Each row is followed by its class.
[-14 -14  62  33  28 -23  -7 -60  45  -6 -12  20  33  12 -48 -27 -41   8
 -22 -41 -32 -11   7 -28  21  -5   1 -40 -13  -8  14 -13  36   9  -1  32
  45]	C
[ -8 -12  16  28 -26 -24   9 -46  20   5   9 -22 -12  23 -30   9  25  15
 -21 -32 -12  -7  21  12  17 -31  39  34 -15  47  10 -26  27  -7  43  59
  34]	L
[ 22   6 -39 -22 -11 -32  -5  13  14  20  -2  49   8  31  27 -19  24 -19
  51   5 -20   1 -33   8  35 -51   3  40  10 -14  -8 -18  33  11   2 -40
   8]	L
[-22  -4  25  -9 -49 -13  -6  18  30  21   5  41  12  33   0 -49   8  14
  33  14 -62 -36 -53   0  25 -39  24  -1  16 -21  20 -51  29   1 -24   4
 -13]	T
[ -6 -12  11   2   1 -12  -9 -30 -17  -7 -12 -14  -3  28 -46 -19  12  31
 -21 -54   7 -26  42 -16   7 -10  25 -17 -22  37  -1  -7  19  -4 -11  42
 -26]	Y
[ 16 -23 -51 -21  21 -21  12  -6  20  -7  -4  23  11  69 -19   2   5   0
   5 -44 -24  -7  28 -16  51 -35  -7 -27   1 -15  15 -10  22  -3 -27  44
 -31]	L
[-21  -5  11  19  17 -43 -32 -45  22  33  -6   3  10  48 -32 -21 -12  18
  44 -78 -11  36  31 -21  -1 -43  28 -19 -12  55  29  17  23 -34  21   4
 -24]	R
[-11  -1 -37  21 -27   9  -6 -11  12  -5   0  25  10  22 -35 -24 -23  19
 -13 -37 -60 -61 -24  27  40 -17  34   9 -22  -4  21   5  14   6  14  43
  -5]	L
[  9   1 -36   3  19 -34  13   0  21  -4  -2   9 -27  25  -6  -7 -16  -2
   0  13  38  12   6 -21  18  53  15  -4  -1  28 -35  -2  16  -1  23 -25
  46]	P
[  4 -15 -22  30 -47  -2  24   2  12  -2  -2 -17 -19  12 -20 -17  24   7
 -15  31 -20 -37 -36  46  27   0  26  26 -35  35 -22 -33  24   1  -6 -37
   3]	C
[  2  -8  10   9  22 -46  -6 -21  27  19  11 -22  19 -19 -41  -7 -16 -15
 -37 -36 -29  -6  22 -12 -18 -22   3 -68 -20 -16  24  10  29 -10  -2   1
 -12]	F
[  2  -1 -26  15 -18  32  17  21 -35  13  -9  14  29   5 -10 -39  -1  20
  16  -6 -26  -7 -43  33  63 -30  20  27 -27  -1  -5   2  15  -5 -26 -17
  -1]	K
[  4 -14 -17  32  14 -39  12 -19  13  -9 -20  12  13  -1 -25 -20   0 -10
 -27 -12  12 -14 -12   7 -26   8  34  38 -12   2  -4 -40   5  13  13  14
 -37]	P
[ -2 -22 -25   0 -22  -6   8  -2   5  39  -1  44  51  25 -10 -46  -4   5
  20 -67 -75  18 -32  19  40 -37  -2  13  25 -47   7 -26  -8  -9 -26   2
 -18]	L
[  1  -6  -8   1  23  -8 -10  -1 -43  18 -21  33  17  15  -3  -4 -24   1
 -39  -7 -25   8 -18  -1  26  24   7 -10   5   2   6  -1   8   2   6 -12
  17]	T
[-14  19   9 -20   8  16   5  19 -24  29   0  10   8  35  10   1  32   7
  11   6   0  21  -6  -2   9 -26   6  11  14  -4  17 -23  12   5 -13  11
  -3]	S
[ 10   4   4 -17   4 -13  28 -41  77   5  -3  35 -20  -4   6 -28  22  17
  28 -23  31  34  15 -46  19  12  17   5   9   8 -10 -10  39   4 -28 -34
  65]	K
[  9  -2 -10   6 -12  30  16  17 -12 -28  -1  15  30  12 -33  -9  -4  16
  15   4   0 -29 -26  35  41 -28  41  12 -31   7  16 -14   5  16  -2  58
  -7]	K
[ -8   0  -4  -7   1 -20  17  -9  37  -4 -14  37 -27   6  11  -9   2  20
   1 -33  21   1  13 -52  34  17   4  21  16   9 -28  -2  22   1 -14  -9
  52]	Y
[ 22   7  -9  26  -8 -34  11 -23  23   9  11  43 -11   7 -14 -26 -11  33
 -35  -1  33  55  21 -38  -6  42   0   5  33  31 -22 -13 -16  14 -13 -30
 -10]	W
[ 21  12  -7   6  -1 -39  26  -3  47  -9  10  34   4 -28   9  37  -9 -29
   3  17 -13  45  33 -40   6  -8  -2   4  -1   4   1 -25   5 -30  -8  -8
  52]	R
[ 15  15 -29  13 -13  -8  -1  51 -24  33  17  16  39  19  -5 -20  16 -23
  22  14   4  29 -36  10  22 -26  13  19 -30  20 -24  -4  37  -6   3 -12
 -29]	R
[ 22   1 -37  16 -29 -14  37  -1  19  -7 -13  18  -7 -53  38  -4  25  20
 -36  23  47  55  19 -37  54  57  31  36  -6  12 -54 -26   3  -5  -9   7
  10]	F
[  9  -2  30  -3 -17  15   3  20 -33  -6   7  17  31   2  -6 -35   4 -17
  64  16   6  32 -15  16  17   4  20  19   0 -24 -33 -44 -18   3 -29  10
  -5]	R
[-31 -22  -9  31  -4  19  10 -33  32   3 -19   7   7  14 -10  -6   1  19
   4 -32 -32  28  -2  -1  19 -16   5  -5  -4   7  17  -4   1   0   6  14
  23]	S
[  8   6  -3  47 -10 -29  13  15   1 -14  12  16  50 -34 -44   5  -8 -34
 -30 -13 -26  -4  -8   8  28 -33   6  10 -27  -1  -3 -15  18   8 -14  47
  15]	F
[ 11 -27 -22  21 -25 -36  22 -20  73 -35  -7  20 -16  -6  -5  -8  27  23
  28 -36   9  17  19 -27  31   7   8  10 -10  33 -47 -24  21  -3 -51 -15
  32]	W
[ 19  -6  -3  23  -1 -30  21 -13  36   5 -24  25 -10 -57   3 -23  -8  19
  -9 -24  48  34   8 -34  26  37   9  28  -4  14 -63   4  -7 -11 -19 -39
  37]	A
[ 17   2  -9  55  14   8  11 -40  57   3   4  38  19  22 -56 -37  -6 -13
  -9 -50 -10  39  22 -28  41 -28  -6 -65 -16 -34  32  30  54  29 -10  39
 -11]	F
[-42 -18 -14  32 -26 -39  33 -10  59 -33  27 -13 -26   2   7  16  38 -30
  -1 -21 -13 -47  -6 -25  16  15   3  87  -7  17 -49 -50  42   1  -1  29
  34]	L
[ 17  17 -37 -33 -12  -5  -6  16  -3  24   5  24  32   5  18  -8  25   7
   8 -18 -19  19  -8  23 -15 -54   3  21  10   1  23 -17 -13  -7 -18  -2
 -35]	S
[  3   7 -12  -5   4 -15   4  20  -1  25  -6  24  -3  15  22 -16   6 -15
  34  15  11  12 -24  -4  23 -18   6  17   4 -12 -15 -23  21  -5   2 -36
 -11]	A
[  7 -12  -5  -9  44 -16   3 -14  -9  12  -5  16  50   5 -11  15 -29 -11
 -18 -11 -29  31   6  -6   8  -2  20 -43 -24  19  37 -29  30 -21  26  25
   9]	K
[ -5  -4  -7  -3  11 -21  17  40 -14   9 -10 -13  -5   5  27   4  -1 -30
  31  25  -7 -24 -56  45  10 -46  21  52 -10 -18  -5 -16  13  -8  11 -27
  23]	P
[-21 -17 -49  34 -32  13  16  36  -9  16  17 -12   9   6 -47  -7  11  -1
  27 -19 -60   9 -21  31  28  -6  11 -30 -42  26 -18 -13  12 -23 -19 -27
 -14]	S
[-32   2   3  39  -1 -51  18 -17  48  -3 -14  17 -17 -18  23  13   4  -5
   8 -23 -11   8  10 -41  19  43  31  38  -9  32 -44 -29  28 -16   6 -31
  85]	P
[ 16  -4 -45  11  20 -19   9  23  -9   5  13  -4  32 -16 -80  19 -39 -54
   4  17  -4  24 -10   6  15  -6  -3 -77 -49  33 -10  12  20 -21   3   0
  38]	A
[-30 -13 -45   4 -18   4  28  35  -8  16  -3  10  27  26  -7  13  21 -25
  48  13 -27  29 -44  -6  63 -54  -7  26   4  -5  -5 -10   6 -10 -17  18
  10]	L
[  4 -18 -52   2  30 -41  27  20  20  32 -19  28  17 -33  15  10 -31   2
  -2 -17  11  76 -21 -16  26 -13  10  11 -17  26 -26  15  -3 -23  -4 -44
  19]	S
[ -5  -3 -19 -23  27 -28  13  32 -19  27  -4 -10  -2   7 -40  28  12  21
  -2 -39   3  -2  -5   0  -4 -38  20 -16   0   2  33  -4  10 -32 -25   3
 -49]	W
[-56  -7   0  19  -5  27 -11   8  12 -16 -17  24  23 -18   5 -32 -16 -19
  17  12 -21 -26 -50 -32 -12  14  18 -12 -17 -23   0  -8  19  26   0  25
 -43]	Y
[  6 -12 -32  -5   9  20 -15  54 -39  15 -15   7  55 -22 -35 -23 -17 -19
  13  -3 -17  19 -43   3  17  -4  -2 -69 -47  28  -6  26  29 -19 -15   9
 -24]	Y
[  5  -5  37  28 -15 -19  -3  -4 -31  19   9   6  35 -35 -40 -18  -3  12
 -28 -67 -23   7  -4  17   8 -13  20  12 -12  -7 -26   9 -10   2 -14   2
  12]	T
[ -5  10  19 -12   4 -12   9  10  28  -8 -11  18 -52 -27  27  -7  -9  -2
   5  43  15 -18 -23 -37  35  31   5   8  -4   7 -29  17  42  -3 -25 -46
  86]	T
[ 16  11 -24  -1 -32 -16  28 -20  25  15   0   5 -32  31   5 -44  55   7
   7 -13  44   0 -10  10  13 -33   8 114  17  17 -22 -21  21  -2 -34 -26
  16]	R
[ 36  19 -36  -8 -11 -31 -12  30 -21  40  10  38  50   7   5 -21  -7  -8
  13 -19  -7  45 -23  33  24 -56  29   5   1   8  18  -2   0  -2   9   8
 -44]	F
[-11  -7  41   0  28  -1   7 -10  -3  -3  12 -35  10 -16 -52  17  14   5
 -10 -57 -11 -34  21   8 -21   2  35 -34 -39   9  22 -12  37 -14   0  34
   1]	K
[  5 -19 -35 -35  18  -8  29  11  24   0   4 -15  46  21 -23  40  36   4
 -19 -22  -3   4  13 -16   9 -47  -2 -30 -12  -2  42 -28  28 -23   4  63
 -25]	K
[ -8 -12 -36  -7  11 -48  13 -39  66  -7 -42  51   6 -54  28   0   4 -10
  -2 -14  -3  19  -8 -54  -1  10  16  47   6   1  -8 -19  11  -6 -24 -17
  26]	L
[ 49  19  -1 -45   7 -29  -3  11 -13   7   9  33   9   1  35 -36 -10 -21
 -21  38   8 -15 -16  29  -4  -6  13  17  25 -52   0 -38   0  32 -18 -19
  -7]	F
[  9  29  35 -17   1  19  23  24 -24  23  17  28  22  13 -14  25  20  -6
  -6  10 -32   0  -6  29   0 -73  19  11  16 -70  51 -45  -4  20   3  38
   6]	S
[  5   9 -14  12  -6 -61  14 -27  60 -26 -12  53 -11 -15  15  17  10   6
 -16  -3 -10 -32   9 -32  12  11  14  62   7  10  -8 -60  22  -6   3 -21
  14]	C
[ -2  11  -4   2  -2  23  -1  53 -18   8 -13  21  18  29  -1 -37   3  -3
  34  24 -28 -23 -41   9  28   1   9 -18  -4 -21  10 -22  22  -7 -32   9
 -31]	P
[-41 -49 -15  74 -22 -12  27   0  35 -14  -8  -2  23   0 -36   3  -5   2
   8 -47 -54  11 -32   9  26 -20  -1   4 -18  25 -14 -15   1  -7 -30   4
   5]	W
[ 14   3  -6  -2  -5 -23  28 -16  36  10   9  12  15 -51   1 -14 -10  24
 -23 -27  43  25  -7 -16   8  12  17  35  -3  -6 -52  28 -15  21   3 -44
  69]	K
[-28 -24  15 -10  21 -21   0 -12  16  15   9  -6   0  26 -29  10  -4  28
  11 -68 -37  12  48 -24  -2  32  23 -78  -7  -8 -10 -25  -2 -11 -11  -8
  -6]	S
[ 33  -6  20  -6  46 -58   0  20 -48  24 -13   5 -14  27 -20  24  10  28
   0 -57  22  21  57 -15  31  21   7   8   3  27 -27 -20  11 -46  -1 -35
  -8]	R
[ -1 -16 -12  -3  16 -18  40  -6  71 -17  -4  28 -31  16  18  24  37   9
  24  -2  31  19  12 -48  34  36  19  17   1  30  -2 -53  61 -15  15   6
  31]	K
[  29  -16  -28  -29   21 -103   -8  -34    2   21   -5   24   21   44
  -47   15   -4   31  -63  -75  -30   -4   70  -38   12  -34   16  -33
   -1   37   23  -33   18  -38  -16   17  -35]	T
[ -2 -23  10   3  58 -54  -1  12 -60  19 -12 -24   4  36 -29  15 -26  -3
 -43 -30 -28 -39  14  11  19 -34   8   0 -21   7   9  -3  14 -14 -10   7
 -47]	L
[-22 -29  -5  33 -32 -26  17 -19  57 -20   2  13  18   5 -22 -36 -13   3
  14   9 -22  -3 -15 -35  49 -16  14  13 -20  16 -26 -33  24   0 -13  55
   6]	L
[  0  -4   1  10 -34  45   0  48 -11   8   1  16  24  -1  28 -52 -15 -10
  33  24 -22   7 -62  26  28 -40  -6  -6 -13 -14 -19  25   0  21 -25 -10
 -11]	Y
[  6   6 -55  30 -33   1  38  10  29 -20   8   3 -22 -31 -17  -2  23 -16
   4  37  27  28   5 -28  49  25  -3   0 -11  -3 -38   7  10   5 -27 -20
  20]	F
[-15 -14  -9  -6  39 -48 -16 -25 -17   6 -11   8  13  26 -47  -2 -17  -5
  13 -76 -44 -30  17  -4  12 -29   4  -1  -2   1  17  -4  10 -20 -18   9
 -12]	L
[-13   5  12  13  17  -9  -9  26 -11   2 -21  -1 -11   5   6  -5  12  11
  26 -29 -14 -24   3   0  32 -32  19  -5 -12   1  28   8  23 -18 -32  14
 -65]	F
[  1  -5   2   3  13 -55  -9 -30 -13  31   5  -7  12  68 -35 -37   2   8
  -5 -43   3   8  29 -10  14 -30  19  17 -14  43  -9 -22  35 -18 -11  -1
 -11]	R
[  7  10  -2 -21  23 -19  -1  23 -47  31 -11   6  30  -7   8 -41 -24 -12
  14   6   0  19 -32  10  50 -51   3  18   2 -27   4   2  12 -17 -37  -4
  -8]	F
[ 17 -20  -8   5  -7  -8   7  46  31 -24  -9  12  40   6 -18  37  24  -5
   6 -12 -32 -22   5  -4  16 -21 -25 -32 -10 -21  -2 -12   2  -7 -13  19
   0]	R
[-14   0   2  18  38 -29   3  -5 -33  49  18 -23   4  44 -11  33 -10  11
 -39 -48 -18  38  36   7  -7 -46   6 -19  -9  15  19  19  -5  -5  32 -12
 -32]	S
[-18  -3  -6  -7  -7 -13  -1 -38 -28  19  -8 -42   4  41 -23  15  27  50
 -22 -63   1  13  31   6  29 -52  20  24  -2  63  21  -1  12 -39  -9  50
  32]	W
[ 39  12 -17  -2  16 -30  18  45 -36  23   9  42  24   1 -17   2  -7 -23
   5  -4  -4  26 -16  27  38 -43   5  17  17 -44  16 -25   0   0  -3  -3
 -32]	F
[ 15 -14  -1  32  -5 -15  28  13  37 -13 -10   5  18  -5 -13 -10  -2 -16
 -15  49   6   5 -26  -5  16 -15   9   2 -21   0  -3 -33  29   3  16  35
  16]	P
[-10  -9   6  -6  -5 -13  37  12  38  -5 -12  29   0 -19  -8  37  -7  31
  10  17  -7  39  21 -42  48   6  26 -28  -3  -6 -11 -35  -8 -13  -5  17
  65]	S
[ -1   4 -12   1  26   1 -10   4  -4  24  -7  42  28  30  -3 -38 -38 -27
  44   1 -10  24 -36   2  30 -34   9 -15  -5 -17  23 -17  29  -9   9  14
 -29]	A
[  5  12  24  -3  18   6 -12  42 -59  34  -8  22  49 -38   1 -15 -15 -15
  13 -37 -17  39 -28   8  -4 -42  -2   5  -5  14  14  12  -1 -28 -25  12
 -31]	Y
